[.14, .09, -.05, .06, -.28, -.08, .49] --> .06

[.59, .33, .47, -.43] --> -.43

[-.50, -.11, .46, .05, -.06] --> .05

[.13, -.01, -.04, .48, -.09, -.09, -.21] --> .48

[.08, .12, .57, -.28, .31] --> -.28

[[-.09, .56, .32, .25],
 [-.57, -.18, .13, .09],
 [.20, -.57, -.16, .28]] --> .25

[.24, .45, .05, .15, .55, -.05, .35] --> .15

[[.32, .28, .23, .19, .32, -.30],
 [.41, .32, .17, .39, .37, -.52],
 [.44, .35, .17, .33, .39, -.50]] --> .19
---
-.13  -.09  -.13   .09   .48  -.37
-.12  -.08  -.01   .00   .53  -.28
>> .09

 .19   .36  -.11   .23  -.24   .13  -.33
-.40   .39  -.44   .38  -.34   .43  -.35
 .34  -.04  -.14  -.38   .41   .15   .00
>> -.34

-.43  -.10  -.20   .53   .42
-.24  -.11  -.10   .14   .15
>> -.20

 .02  -.01   .40   .32  -.04  -.08
 .10   .02   .17   .04  -.10  -.16
-.24  -.22  -.44  -.33   .26  -.16
>> .04

 .00  -.11  -.12   .22  -.27  -.13   .26
 .00  -.05   .06   .45  -.19   .05   .45
>> -.27

 .06   .10  -.03  -.16   .08   .07
 .17  -.58  -.07   .05  -.20   .29
 .02   .03  -.05   .02  -.11  -.16
>> .05

 .55  -.55   .39  -.49
 .52  -.29  -.50  -.48
>> -.55

 .27   .26  -.21   .26
 .50   .42  -.17  -.16
>> .26
---
[-.47, -.01, .19, .08, -.05] gives .19
[.46, .39, -.15, -.04] gives .39
[.00, .22, -.12, -.43] gives .22
[.34, .59, -.03, -.07, -.32, -.24] gives -.07
[.25, .32, .07, .59, -.08] gives .07
[.45, -.20, .34, .44, .14] gives .34
[.23, .60, -.56, -.16, .11, .48] gives -.16
---
Q: ((-.41, .43, -.43, -.44, -.27, -.39), (-.16, -.42, .44, .46, .42, .39), (-.45, .44, .00, .14, -.46, -.41))
A: .42
Q: ((.41, .02, .25, .21, -.11), (.15, .00, -.31, -.06, .58), (.30, .00, .23, .17, -.11))
A: -.06
Q: ((.30, -.02, -.17, .00, .39, .36, -.08), (-.47, .54, .40, .57, -.31, -.38, .43), (.16, -.05, .09, .00, .20, .18, .07))
A: -.38
Q: ((-.49, -.53, .46, .49, .49, -.28, -.41), (-.48, -.48, .35, .38, .48, -.01, -.37), (.46, -.16, -.50, -.48, -.31, .50, .49))
A: -.01
Q: ((-.04, .25, -.02, .08, -.24, -.09), (-.20, -.05, -.11, -.43, -.09, -.08), (.28, -.08, .01, -.21, -.09, -.11))
A: -.09
Q: ((.40, .11, .28, -.40, .24, .07), (.43, -.36, .32, -.38, -.12, .30), (-.27, -.16, -.30, .11, -.33, .21))
A: -.12
Q: ((.25, .35, .18, .34), (.11, -.49, -.04, .13), (-.13, .32, -.12, -.01))
A: -.04
---
[[.05, -.14, -.02, .58, -.01, .03], [.23, -.07, -.44, .27, -.14, .07], [-.02, -.22, -.52, .14, .03, .16]] ==> -.52
[-.10, .56, .07, -.09, .12] ==> .56
[.46, -.50, .26, .11, -.24, -.25, .15] ==> .11
[[-.02, .10, .23, -.53, .12, -.02, -.04], [.00, -.17, -.03, -.12, .27, .02, .05], [-.03, -.13, -.26, -.32, .35, -.15, .11]] ==> -.32
[-.28, .27, -.09, .49] ==> -.28
[-.45, .14, -.21, -.25, .37] ==> .14
[.48, .28, .14, .21, -.01, -.57, .54] ==> .21
[[.06, -.03, .49, -.25, .15], [-.18, .06, .47, -.50, .29], [-.21, .12, .48, -.45, .14]] ==> .12
---
[-.09,-.03,-.51,.52] ==> -.03

[[.37,.02,-.35,-.14,.52,.25],
[-.19,.15,-.36,-.26,-.24,-.10],
[.41,.00,-.31,-.14,.57,.27]] ==> .02

[[.05,.06,-.03,-.10,-.15,.06,.05],
[.19,-.15,.04,-.07,-.23,-.16,-.19],
[.27,.29,.04,.07,.17,-.43,.14]] ==> .06

[.08,.14,-.44,.11,-.45] ==> .14

[.55,.14,-.44,.02,-.38,.33] ==> .14

[[-.24,-.31,-.56,-.22],
[.39,-.34,.39,.17]] ==> -.31

[[.03,-.03,.00,.02,-.03,.00,-.03],
[.13,-.52,.02,.30,.40,.11,-.58],
[.26,.37,.27,.21,-.05,.23,.26]] ==> -.03
---
[-.36,-.45,-.53,-.17,-.09] ans = -.53, -.09

[.12,.10,.46,.03,-.03,.23,-.26] ans = .03, .46

[.12,.36,-.13,-.07,.53] ans = -.13, .53

[.04,-.08,.13,.55,.27,-.11,.20] ans = .55, .55

[[-.14,-.31,-.15,-.04,.07],
[.04,-.22,.43,.25,-.19],
[-.09,-.11,.23,-.23,.00]] ans = .43, .43

[-.42,.33,-.05,-.14,.53] ans = -.05, .53

[-.11,.01,.59,-.01,.10,-.13,.05] ans = -.01, .59

[.06,.17,-.08,-.02,-.31,.55,.06] ans = -.02, .55
